Below is a small trained network, with its code and all its weights. Each question gives an input and a class and asks what happens when units are switched off, that is, made to give their printed mean instead of their output.

import numpy as np


def w(rows, s, z=0):
    codes = np.array(rows[::2]) - 128.0
    scale = np.full(codes.shape[1], s)
    scale[-1] = z or s
    return codes * scale


def f(y):
    return np.maximum(y, 0)


def log_softmax(a):
    a = a - a.max(-1, keepdims=True)
    return a - np.log(np.exp(a).sum(-1, keepdims=True))


def net(x, mask):
    res = np.array(x, float).reshape(1, 8) / 4 @ E
    y = f(res @ A[0][:, :-1].T + A[0][:, -1])
    res = res + np.where(mask, y, B[0][:, -1]) @ B[0][:, :-1]
    return log_softmax(res[-1] @ U[:, :-1].T + U[:, -1])


A, B = {}, {}
E = w([
[159,106,226,115,142,138,82],'x0',
[226,122,201,114,155,92,201],'x1',
[181,82,46,157,111,53,176],'x2',
[103,86,120,222,155,99,138],'x3',
[176,88,102,238,146,128,65],'x4',
[194,154,151,209,2,101,130],'x5',
[48,151,115,124,163,112,173],'x6',
[22,169,171,156,169,31,50],'x7',
],0.0076)
A[0] = w([
[223,87,82,130,87,99,117,84],'N0',
[71,133,125,208,149,182,128,62],'N1',
[181,150,193,124,132,229,126,248],'N2',
[68,168,60,45,103,192,200,52],'N3',
[186,177,161,114,101,155,75,253],'N4',
[142,64,143,149,157,108,71,58],'N5',
[33,167,185,29,96,12,72,96],'N6',
[188,126,91,142,96,93,129,232],'N7',
[182,129,187,255,151,139,30,117],'N8',
[120,107,87,193,188,181,144,239],'N9',
[168,117,171,223,170,84,29,98],'N10',
[115,78,118,144,59,125,101,251],'N11',
[197,21,68,174,30,161,183,250],'N12',
[133,139,108,4,130,170,241,201],'N13',
[130,138,135,83,137,136,161,65],'N14',
],0.0083,0.0026)
B[0] = w([
[168,122,104,159,105,112,130,190],'N0',
[155,135,177,69,139,89,94,166],'N1',
[131,133,163,145,168,96,134,206],'N2',
[63,115,171,96,131,124,135,196],'N3',
[129,144,112,133,157,135,177,189],'N4',
[110,94,208,93,92,123,152,160],'N5',
[185,206,55,109,139,119,128,219],'N6',
[105,189,103,154,154,107,196,187],'N7',
[99,159,163,106,158,111,119,215],'N8',
[97,160,172,176,158,81,169,182],'N9',
[68,129,208,68,168,148,124,204],'N10',
[144,164,129,172,135,129,199,179],'N11',
[127,255,37,120,168,72,180,246],'N12',
[66,136,127,136,159,49,84,227],'N13',
[88,82,152,124,136,93,130,151],'N14',
],0.0091,0.011)
U = w([
[134,112,158,96,7,162,122,5],'0',
[110,29,132,105,83,123,20,59],'1',
[122,184,90,188,135,52,255,255],'2',
[18,109,250,109,127,87,160,163],'3',
],0.0076,0.002)

Each question gives the input, the list of numbers given to net, and the class t.
The units are the neurons (one row each of A and B). Each row of codes is followed by its name. A weight is (code - 128) times the scale printed after its matrix; where a second scale follows, it is the last column's (A, B and U).
mask holds one flag per neuron, in row order. A switched-off neuron (its flag False) gives its mean, the last column of its row in B, instead of its output. The means were averaged over made-up inputs and are rounded, as every weight is.
A unit's drop is (log p(t) with every unit on - log p(t) with that unit switched off) / (log p(t) with every unit on - log p(t) with every unit switched off).
The circuit of an input: a set's keep is (log p(t) with only the set's units on - log p(t) with every unit switched off) / (log p(t) with every unit on - log p(t) with every unit switched off). Starting from the 12 units with the biggest drops (on a tie, the unit counted first), units are removed one at a time, each time the one whose removal leaves the highest keep (on an exact tie, the one counted first), for as long as the keep stays at least 0.8.
circuit, biggest first: the units of the circuit, biggest drop first
most important unit: the unit with the biggest drop
k most important neurons: the k neurons with the biggest drops, biggest first
drop when u is switched off: that unit's drop, to one decimal
input [-3,-8,-7,-6,-3,3,6,-4], class 3: most important unit : N3
input [0,5,-7,-8,-5,0,-1,6], class 2: 2 most important neurons : N6, N10
input [-8,-7,-1,-5,5,-7,-5,3], class 1: circuit, biggest first : N12, N7
input [4,1,2,-1,-4,-8,-6,-6], class 3: circuit, biggest first : N6, N13
input [1,5,-2,-2,-6,-3,5,8], class 2: 2 most important neurons : N6, N10
input [8,3,-7,-8,-4,3,-8,-8], class 2: 3 most important neurons : N4, N10, N12
input [-3,5,-5,6,-4,1,4,1], class 3: 2 most important neurons : N12, N7
input [1,-5,-3,-8,-6,0,-8,4], class 2: drop when N4 is switched off : 0.3
input [-2,6,-7,4,-7,-7,-6,6], class 2: drop when N13 is switched off : -0.1
input [1,4,0,4,7,3,-7,5], class 3: drop when N10 is switched off : 0.6
